Below are the code and all the weights of a small trained network. Each question names an input and a class and asks about switching units off, where a switched-off unit gives its printed mean instead of its output.

import numpy as np


def w(rows, s, z=0):
    codes = np.array(rows[::2]) - 128.0
    scale = np.full(codes.shape[1], s)
    scale[-1] = z or s
    return codes * scale


def f(y):
    return np.maximum(y, 0)


def log_softmax(a):
    a = a - a.max(-1, keepdims=True)
    return a - np.log(np.exp(a).sum(-1, keepdims=True))


def net(x, mask):
    res = np.array(x, float).reshape(1, 7) / 4 @ E
    y = f(res @ A[0][:, :-1].T + A[0][:, -1])
    res = res + np.where(mask, y, B[0][:, -1]) @ B[0][:, :-1]
    return log_softmax(res[-1] @ U[:, :-1].T + U[:, -1])


A, B = {}, {}
E = w([
[74,88,6,208,40,41,193,236,225],'x0',
[129,126,131,128,124,126,127,122,130],'x1',
[132,135,116,127,128,132,123,121,134],'x2',
[221,239,235,140,31,252,218,172,237],'x3',
[1,172,167,155,225,102,249,4,212],'x4',
[125,126,127,120,127,130,139,130,121],'x5',
[42,13,163,39,122,238,67,157,237],'x6',
],0.0057)
A[0] = w([
[142,138,178,77,203,171,90,64,72,150],'N0',
[194,85,110,139,46,155,43,208,83,197],'N1',
[58,147,163,156,174,117,205,44,178,118],'N2',
[56,53,63,114,211,62,62,85,70,51],'N3',
[83,32,116,73,149,146,80,135,162,62],'N4',
[71,99,17,198,49,62,178,214,213,106],'N5',
[155,151,185,71,172,178,87,59,57,90],'N6',
[83,64,70,85,161,67,58,111,47,3],'N7',
[94,105,31,206,59,45,178,212,197,105],'N8',
[216,227,97,204,124,51,184,90,41,68],'N9',
[72,72,134,74,115,191,88,133,195,67],'N10',
[231,242,235,133,28,254,217,175,239,70],'N11',
[43,172,174,149,190,149,219,54,193,147],'N12',
[167,153,201,73,178,174,76,70,74,66],'N13',
[214,100,111,109,63,149,38,202,75,123],'N14',
[91,55,127,84,121,190,102,135,199,63],'N15',
[35,131,136,133,177,111,171,66,145,131],'N16',
[95,62,159,62,99,202,80,152,210,69],'N17',
[25,147,143,155,171,101,199,61,199,149],'N18',
[186,174,176,101,180,151,99,60,49,125],'N19',
[211,100,104,111,60,157,41,208,69,123],'N20',
[72,64,132,67,146,175,83,126,202,61],'N21',
[215,214,81,196,128,24,174,97,35,41],'N22',
],0.0066,0.0021)
B[0] = w([
[132,78,158,103,90,169,154,80,197,200],'N0',
[213,149,89,54,198,80,116,187,139,211],'N1',
[203,150,78,56,191,86,114,167,121,194],'N2',
[111,86,71,200,95,71,60,81,95,207],'N3',
[77,188,157,195,113,151,167,159,81,177],'N4',
[134,63,179,55,47,211,149,33,218,208],'N5',
[125,70,139,91,61,179,161,57,192,199],'N6',
[112,74,61,193,84,55,62,86,67,193],'N7',
[106,67,181,64,52,201,176,50,220,203],'N8',
[48,218,200,186,149,181,184,193,78,204],'N9',
[75,194,174,169,136,157,182,176,81,182],'N10',
[77,35,1,232,53,5,33,59,31,253],'N11',
[219,152,86,47,201,92,94,181,118,208],'N12',
[118,73,168,86,78,174,159,67,202,199],'N13',
[204,164,86,38,191,98,147,173,126,208],'N14',
[80,186,166,168,133,163,167,176,97,179],'N15',
[204,149,91,90,178,99,111,156,130,183],'N16',
[61,210,175,178,138,152,180,179,62,194],'N17',
[215,151,80,59,204,88,119,181,132,200],'N18',
[121,85,173,90,77,188,152,78,202,197],'N19',
[212,168,89,34,204,94,131,180,149,210],'N20',
[70,199,170,175,124,151,182,181,71,183],'N21',
[42,208,204,206,149,190,172,197,76,204],'N22',
],0.007,0.012)
U = w([
[254,163,86,10,231,85,111,206,163,119],'0',
[102,29,213,47,31,240,173,24,251,86],'1',
[61,35,33,249,65,19,21,65,35,135],'2',
[19,251,234,215,152,210,204,219,62,2],'3',
],0.0098,0.0033)

Each question gives the input, the list of numbers given to net, and the class t.
The units are the neurons (one row each of A and B). Each row of codes is followed by its name. A weight is (code - 128) times the scale printed after its matrix; where a second scale follows, it is the last column's (A, B and U).
mask holds one flag per neuron, in row order. A switched-off neuron (its flag False) gives its mean, the last column of its row in B, instead of its output. The means were averaged over made-up inputs and are rounded, as every weight is.
A unit's drop is (log p(t) with every unit on - log p(t) with that unit switched off) / (log p(t) with every unit on - log p(t) with every unit switched off).
The circuit of an input: a set's keep is (log p(t) with only the set's units on - log p(t) with every unit switched off) / (log p(t) with every unit on - log p(t) with every unit switched off). Starting from the 12 units with the biggest drops (on a tie, the unit counted first), units are removed one at a time, each time the one whose removal leaves the highest keep (on an exact tie, the one counted first), for as long as the keep stays at least 0.8.
circuit, biggest first: the units of the circuit, biggest drop first
k most important neurons: the k neurons with the biggest drops, biggest first
drop of u: that unit's drop, to one decimal
input [6,4,-5,8,-5,7,0], class 2: circuit, biggest first : (N11)
input [6,-4,6,5,6,4,5], class 0: 3 most important neurons : (N12, N18, N2)
input [-5,-4,1,-7,7,6,3], class 0: 4 most important neurons : (N11, N18, N12, N16)
input [6,-8,-8,-7,-8,0,3], class 0: 3 most important neurons : (N11, N20, N1)
input [-7,-4,7,6,-5,-7,-7], class 1: 4 most important neurons : (N19, N13, N6, N17)
input [5,2,4,5,-2,-4,-2], class 1: 2 most important neurons : (N5, N8)
input [-3,-7,5,0,7,3,-7], class 0: 2 most important neurons : (N12, N2)
input [-4,5,-4,-3,-3,0,-2], class 1: circuit, biggest first : (N12, N19)
input [-7,-6,6,-1,-1,-2,-7], class 1: 4 most important neurons : (N19, N6, N13, N0)
input [1,7,-2,-5,-6,-3,-2], class 0: 2 most important neurons : (N11, N20)
input [2,7,3,4,-2,4,-4], class 2: 2 most important neurons : (N11, N17)
input [6,8,7,-5,5,7,-7], class 3: 2 most important neurons : (N22, N9)
input [-2,6,2,0,3,-1,3], class 0: 3 most important neurons : (N22, N9, N12)
input [-6,8,-1,6,2,8,-4], class 1: circuit, biggest first : (N19)
input [6,3,-3,2,-4,-5,8], class 3: drop of N17 : 0.3
input [5,1,6,7,-4,6,0], class 2: drop of N11 : 2.5
input [-7,-5,7,8,3,-2,-7], class 2: drop of N8 : 0.1
